Here is a tiny trained network, its code and every weight. The questions are about switching its units off for an input and a class, where a switched-off unit gives its printed mean instead of its output.

import numpy as np


def w(rows, s, z=0):
    codes = np.array(rows[::2]) - 128.0
    scale = np.full(codes.shape[1], s)
    scale[-1] = z or s
    return codes * scale


def norm(h):
    return h / np.sqrt((h * h).mean(-1, keepdims=True) + 1e-5)


def f(y):
    return np.maximum(y, 0)


def log_softmax(a):
    a = a - a.max(-1, keepdims=True)
    return a - np.log(np.exp(a).sum(-1, keepdims=True))


def net(x, mask):
    res = np.array(x, float).reshape(1, 7) / 4 @ E
    u = 0
    for l in range(3):
        y = f(norm(res) @ A[l][:, :-1].T + A[l][:, -1])
        res = res + np.where(mask[u : u + 8], y, B[l][:, -1]) @ B[l][:, :-1]
        u += 8
    return log_softmax(norm(res)[-1] @ U[:, :-1].T + U[:, -1])


A, B = {}, {}
E = w([
[39,77,128,2,143,171,207],'x0',
[130,123,125,131,139,136,129],'x1',
[168,93,82,51,185,9,51],'x2',
[127,126,130,128,126,128,124],'x3',
[135,124,127,130,136,128,135],'x4',
[134,131,125,127,133,129,132],'x5',
[173,49,16,118,42,106,145],'x6',
],0.0097)
A[0] = w([
[188,143,48,114,88,204,164,43],'L0N0',
[79,137,237,184,201,72,155,239],'L0N1',
[31,190,244,129,223,166,140,3],'L0N2',
[80,226,200,32,247,8,79,82],'L0N3',
[1,133,203,126,212,66,226,212],'L0N4',
[78,107,88,16,110,160,201,98],'L0N5',
[126,157,44,201,98,120,69,127],'L0N6',
[149,149,111,191,116,50,177,149],'L0N7',
],0.0068,0.0051)
B[0] = w([
[73,106,254,112,106,95,113,153],'L0N0',
[112,235,96,110,187,168,46,253],'L0N1',
[122,131,34,78,37,89,152,212],'L0N2',
[107,73,196,114,222,171,85,248],'L0N3',
[217,109,55,43,106,226,120,253],'L0N4',
[72,181,181,157,170,50,180,205],'L0N5',
[220,77,225,81,179,142,145,193],'L0N6',
[113,154,163,114,166,204,88,178],'L0N7',
],0.0086,0.0073)
A[1] = w([
[118,136,95,116,207,52,112,108],'L1N0',
[185,194,97,246,132,93,38,99],'L1N1',
[169,85,196,165,57,138,106,103],'L1N2',
[177,126,46,78,175,109,55,96],'L1N3',
[136,187,72,104,106,144,141,2],'L1N4',
[138,207,76,145,152,171,31,70],'L1N5',
[129,88,187,202,79,147,119,34],'L1N6',
[49,96,110,122,153,124,205,22],'L1N7',
],0.011,0.0051)
B[1] = w([
[87,80,26,153,173,82,93,194],'L1N0',
[81,118,89,2,105,158,160,227],'L1N1',
[156,89,97,199,197,240,108,179],'L1N2',
[173,79,250,131,42,123,93,254],'L1N3',
[100,226,93,118,173,185,153,150],'L1N4',
[66,183,198,247,136,43,214,240],'L1N5',
[73,112,30,131,223,168,185,155],'L1N6',
[145,118,194,171,47,55,141,163],'L1N7',
],0.0093,0.0087)
A[2] = w([
[109,124,175,87,179,51,109,92],'L2N0',
[164,117,162,187,111,123,58,52],'L2N1',
[172,55,146,110,116,78,70,164],'L2N2',
[116,155,147,248,143,109,86,117],'L2N3',
[78,87,20,125,116,61,120,2],'L2N4',
[79,132,174,225,80,108,193,101],'L2N5',
[90,131,149,175,104,86,63,232],'L2N6',
[135,170,122,141,149,189,77,190],'L2N7',
],0.014,0.0072)
B[2] = w([
[80,87,76,169,182,171,88,219],'L2N0',
[166,166,60,94,128,69,62,163],'L2N1',
[101,170,145,119,74,132,139,244],'L2N2',
[180,189,114,194,121,75,129,176],'L2N3',
[60,119,53,218,182,39,235,145],'L2N4',
[182,90,250,55,121,119,78,185],'L2N5',
[184,129,118,132,140,137,207,208],'L2N6',
[116,94,82,151,90,96,150,225],'L2N7',
],0.015,0.011)
U = w([
[222,241,227,207,85,127,199,65],'0',
[190,5,52,219,117,223,201,190],'1',
[173,169,68,202,225,31,29,113],'2',
[211,63,79,71,16,52,23,120],'3',
[52,217,85,23,77,225,222,199],'4',
[143,9,245,27,86,97,194,112],'5',
[48,45,115,25,224,204,25,99],'6',
[32,10,37,153,165,5,226,1],'7',
],0.018,0.0038)

Each question gives the input, the list of numbers given to net, and the class t.
The units are the neurons (one row each of A and B). Each row of codes is followed by its name. A weight is (code - 128) times the scale printed after its matrix; where a second scale follows, it is the last column's (A, B and U).
mask holds one flag per neuron, layer by layer. A switched-off neuron (its flag False) gives its mean, the last column of its row in B, instead of its output. The means were averaged over made-up inputs and are rounded, as every weight is.
A unit's drop is (log p(t) with every unit on - log p(t) with that unit switched off) / (log p(t) with every unit on - log p(t) with every unit switched off).
The circuit of an input: a set's keep is (log p(t) with only the set's units on - log p(t) with every unit switched off) / (log p(t) with every unit on - log p(t) with every unit switched off). Starting from the 12 units with the biggest drops (on a tie, the unit counted first), units are removed one at a time, each time the one whose removal leaves the highest keep (on an exact tie, the one counted first), for as long as the keep stays at least 0.8.
circuit, biggest first: the units of the circuit, biggest drop first
top k neurons: the k neurons with the biggest drops, biggest first
top k neurons in layer l: the k neurons of layer l with the biggest drops, biggest first
drop when u is switched off: that unit's drop, to one decimal
input [4,0,-4,-5,3,4,1], class 5: top 3 neurons -> (L0N5, L1N7, L0N1)
input [-6,-2,2,5,5,-3,1], class 3: top 2 neurons -> (L0N6, L0N5)
input [0,-6,-7,8,6,-2,1], class 1: circuit, biggest first -> (L2N2)
input [-7,-7,0,-6,1,-3,0], class 0: top 2 neurons -> (L1N5, L0N7)
input [-3,-2,0,-7,-8,3,6], class 1: circuit, biggest first -> (L0N1, L1N2)
input [-5,0,0,4,-2,-7,1], class 1: top 3 neurons -> (L0N6, L0N4, L0N1)
input [6,-3,2,4,6,-2,1], class 7: top 3 neurons -> (L0N5, L0N6, L1N5)
input [5,-6,1,-7,-2,-4,-4], class 6: top 2 neurons -> (L0N3, L2N2)
input [7,-8,6,-8,4,-1,0], class 6: top 2 neurons in layer 2 -> (L2N7, L2N0)
input [8,-8,2,2,-2,8,0], class 6: top 3 neurons -> (L0N4, L0N5, L2N7)
input [1,3,0,8,6,0,-8], class 4: top 4 neurons -> (L0N4, L0N2, L0N1, L0N6)
input [-4,-6,3,8,-7,1,1], class 3: top 4 neurons -> (L0N6, L0N1, L2N1, L1N1)
input [7,-3,4,0,7,5,1], class 7: top 4 neurons -> (L0N5, L1N0, L0N6, L0N1)
input [2,-4,8,7,-1,-6,5], class 7: circuit, biggest first -> (L2N4)
input [-6,-1,-1,3,-4,-8,5], class 1: top 2 neurons -> (L1N2, L0N4)
input [3,-1,-8,3,-5,-4,5], class 5: drop when L2N5 is switched off -> 0.1
